Each row has a name. Each question is about the rows just above it.

[160 146 164 151 157 148 157 163 155 154 152 168 154 159 155 158 158 160
 165 153 151 164 156 156 159 152 167 175 159 162 156 156 158 159 157 165
 161 148 151 155 156 150 153 156 149 170 150 150 152 158] : (7)
[154 145 166 149 155 153 163 169 155 158 159 181 152 158 153 162 157 181
 164 146 147 166 163 154 155 149 198 177 176 171 158 153 167 168 160 169
 160 147 150 158 159 147 159 152 150 169 159 144 157 161] : (140)
[154 152 155 158 155 156 159 153 156 160 154 167 161 165 157 157 153 155
 158 156 154 155 160 159 158 159 156 156 164 164 153 156 151 158 158 156
 157 157 152 158 155 158 162 155 156 157 153 160 159 160] : (106)
[159 158 156 157 155 159 163 151 157 155 153 150 155 154 160 153 154 150
 160 166 160 159 158 156 155 157 146 151 158 158 158 158 156 151 159 155
 158 162 156 157 158 155 155 153 157 151 156 158 157 155] : (29)
[154 172 144 167 161 163 154 147 158 155 161 147 161 162 161 152 156 148
 160 166 165 152 152 152 153 159 144 145 151 154 155 154 153 149 157 151
 153 169 161 160 155 171 153 154 169 152 157 172 156 154] : (21)
Whose row is [154 152 155 158 155 156 159 153 156 160 154 167 161 165 157 157 153 155
 158 156 154 155 160 159 158 159 156 156 164 164 153 156 151 158 158 156
 157 157 152 158 155 158 162 155 156 157 153 160 159 160]? | (106)
Go on from [157 158 155 155 153] to the end of its row. | [157 151 156 158 157 155]
[154 172 144 167 161 163 154 147 158 155 161 147 161 162 161 152 156 148
 160 166 165 152 152 152 153 159 144 145 151 154 155 154 153 149 157 151
 153 169 161 160 155 171 153 154 169 152 157 172 156 154] is in which row? | (21)

[142 169 111 151 121 143 125 147 130 142 135 166 151 123 138 143] = (121)
[142 169 111 151 121 143 187 150 132 142 135 166 117  99 130 123] = (173)
[130  71 162 131 150 124 104 127 137 108 117 114 124 103 147 136] = (16)
[115 119 111 116 112 115 113 116 113 115 114 118 116 112 115 115] = (152)
[124  85 147 123 138 120 111 122 129 110 115 112 118 109 135 127] = (99)
[124  88 143 126 134 119 105 126 126 108 110 119 118 100 138 128] = (111)
[146  93 167 146 174 152 126 126 164 138 163 110 161 152 145 150] = (20)
[137 174 145 168 130 132 188 150 139 152 135 145 113 167 135 129] = (97)
Go on from [188 150 139] to the end of its row. | [152 135 145 113 167 135 129]
Move every entry of [115] by +1 step of 1. | [116]
Go on from [116 113 115 114] to the end of its row. | [118 116 112 115 115]
Move every entry of [124] by -1 step of 1. | [123]
Which row holds [142 169 111 151 121 143 125 147 130 142 135 166 151 123 138 143]? | (121)
Right after [134] comes | [119]
Move every entry of [150] by +1 step of 1. | [151]

[ 63 164 106 106 115 133] -> (135)
[130 118 112 105 115 112] -> (116)
[146  96 106 121  95 131] -> (169)
[153 144 141 138 137  95] -> (161)
[165 164 164 116 107 158] -> (142)
[119 135 111 103  89 111] -> (52)
[165 164 164 116 150  63] -> (26)
[ 63 164 152  76 115 133] -> (158)
Right after [107] comes | [158]
Shift each entry of [146  96 106 121] by +1 times 1: | [147  97 107 122]

[117 111 122 152] : (186)
[ 91  94 168 106] : (185)
[ 78 117 154  90] : (104)
[ 82 172  99 125] : (86)
[ 86 173 110 162] : (13)
[ 91  94 168 107] : (198)
[116 178 113 111] : (38)
[140  61 143 107] : (17)
[ 82 172  99 158] : (155)
[172  61 142 107] : (65)
What comes right after [116] in the named rows? | [178]
Go on from [111 122] to the end of its row. | [152]
After [ 78 117 154], its row goes on with | [90]
The entry that follows [154]: | [90]
The entry that follows [142]: | [107]

[137 152 103 126 130 111 112 179 117 100  95 110 184  92 155 109  99]  (76)
[114 165 156 105 138 133 123 148 144 144 130 201 182 169 128 144 132]  (134)
[139 131  96 132 146 101 106 152  98  98 120  85 157  85 172  89 110]  (162)
[115 167 146 105 133 122 114 162 131 133 127 185 202 155 148 126 125]  (131)
[139 131  96 132 146 101 106 152  98  98 120  85 157  90 173  82 129]  (107)
[114 165 156 105 122 133 123 148 144 144 130 201 182 169 128 144 132]  (108)
[141 129  94 131 145 104 108 154  98  97 118  80 153  78 168  93 111]  (59)
[201] with +1 step of 1 on every entry: | [202]
[155] with +1 step of 1 on every entry: | [156]

